Below are the code and all the weights of a small trained network. Each question names an input and a class and asks about switching units off, where a switched-off unit gives its printed mean instead of its output.

import numpy as np


def w(rows, s, z=0):
    codes = np.array(rows[::2]) - 128.0
    scale = np.full(codes.shape[1], s)
    scale[-1] = z or s
    return codes * scale


def norm(h):
    return h / np.sqrt((h * h).mean(-1, keepdims=True) + 1e-5)


def f(y):
    return np.maximum(y, 0)


def log_softmax(a):
    a = a - a.max(-1, keepdims=True)
    return a - np.log(np.exp(a).sum(-1, keepdims=True))


def net(x, mask):
    res = np.array(x, float).reshape(1, 5) / 4 @ E
    u = 0
    for l in range(4):
        y = f(norm(res) @ A[l][:, :-1].T + A[l][:, -1])
        res = res + np.where(mask[u : u + 5], y, B[l][:, -1]) @ B[l][:, :-1]
        u += 5
    return log_softmax(norm(res)[-1] @ U[:, :-1].T + U[:, -1])


A, B = {}, {}
E = w([
[159,110,109],'x0',
[163,205,154],'x1',
[80,152,44],'x2',
[148,170,111],'x3',
[1,164,159],'x4',
],0.0063)
A[0] = w([
[47,79,160,119],'L0N0',
[170,178,30,22],'L0N1',
[158,142,82,1],'L0N2',
[95,21,110,41],'L0N3',
[103,254,61,180],'L0N4',
],0.0066,0.00077)
B[0] = w([
[228,133,156,210],'L0N0',
[140,107,137,211],'L0N1',
[73,35,115,163],'L0N2',
[71,20,162,202],'L0N3',
[60,253,74,254],'L0N4',
],0.0046,0.0032)
A[1] = w([
[144,141,155,2],'L1N0',
[89,190,95,129],'L1N1',
[67,2,108,87],'L1N2',
[190,126,162,238],'L1N3',
[71,101,128,161],'L1N4',
],0.0099,0.0013)
B[1] = w([
[129,81,180,145],'L1N0',
[67,158,93,223],'L1N1',
[108,2,110,255],'L1N2',
[156,163,205,226],'L1N3',
[115,31,131,192],'L1N4',
],0.0069,0.0043)
A[2] = w([
[129,156,163,52],'L2N0',
[255,171,179,246],'L2N1',
[87,149,78,184],'L2N2',
[154,192,42,89],'L2N3',
[18,87,218,193],'L2N4',
],0.0074,0.0014)
B[2] = w([
[88,120,141,148],'L2N0',
[86,147,181,255],'L2N1',
[99,202,114,189],'L2N2',
[76,112,174,183],'L2N3',
[130,164,2,235],'L2N4',
],0.0061,0.0044)
A[3] = w([
[39,41,166,253],'L3N0',
[93,40,103,96],'L3N1',
[244,145,248,85],'L3N2',
[137,149,255,55],'L3N3',
[113,183,91,165],'L3N4',
],0.0089,0.002)
B[3] = w([
[253,115,127,246],'L3N0',
[138,65,79,214],'L3N1',
[113,161,228,254],'L3N2',
[229,171,252,218],'L3N3',
[43,244,63,192],'L3N4',
],0.0061,0.0052)
U = w([
[85,182,58,224],'0',
[190,149,193,2],'1',
[176,8,67,154],'2',
],0.016,0.0008)

Each question gives the input, the list of numbers given to net, and the class t.
The units are the neurons (one row each of A and B). Each row of codes is followed by its name. A weight is (code - 128) times the scale printed after its matrix; where a second scale follows, it is the last column's (A, B and U).
mask holds one flag per neuron, layer by layer. A switched-off neuron (its flag False) gives its mean, the last column of its row in B, instead of its output. The means were averaged over made-up inputs and are rounded, as every weight is.
A unit's drop is (log p(t) with every unit on - log p(t) with that unit switched off) / (log p(t) with every unit on - log p(t) with every unit switched off).
The circuit of an input: a set's keep is (log p(t) with only the set's units on - log p(t) with every unit switched off) / (log p(t) with every unit on - log p(t) with every unit switched off). Starting from the 12 units with the biggest drops (on a tie, the unit counted first), units are removed one at a time, each time the one whose removal leaves the highest keep (on an exact tie, the one counted first), for as long as the keep stays at least 0.8.
units of the circuit, in order: the units of the circuit, biggest drop first
most important unit: the unit with the biggest drop
k most important neurons: the k neurons with the biggest drops, biggest first
k most important neurons of layer l: the k neurons of layer l with the biggest drops, biggest first
drop of u: that unit's drop, to one decimal
input [-8,-3,-7,-7,5], class 2: most important unit => L2N4
input [-8,-6,6,0,1], class 2: units of the circuit, in order => [L1N2; L3N0]
input [-8,-7,2,5,3], class 2: units of the circuit, in order => [L1N4; L3N0]
input [-7,-2,-5,-2,7], class 2: 3 most important neurons => [L0N4; L2N4; L1N4]
input [-3,-7,-2,6,8], class 2: 2 most important neurons => [L1N4; L0N4]
input [-6,8,-1,3,1], class 0: 2 most important neurons of layer 1 => [L1N1; L1N3]
input [5,4,-1,-6,5], class 0: 2 most important neurons => [L2N4; L1N2]
input [3,1,1,-4,-7], class 1: 2 most important neurons => [L1N3; L1N2]
input [-6,0,3,0,-4], class 0: 2 most important neurons => [L0N3; L0N4]
input [5,3,6,-5,-3], class 0: 2 most important neurons of layer 1 => [L1N2; L1N4]
input [5,8,-1,5,4], class 0: drop of L0N4 => 0.2
input [3,-1,8,8,-7], class 0: drop of L1N2 => 0.2
input [-7,-4,-6,-5,0], class 2: drop of L2N4 => 0.1
input [7,6,6,5,-6], class 0: most important neuron => [L0N4]
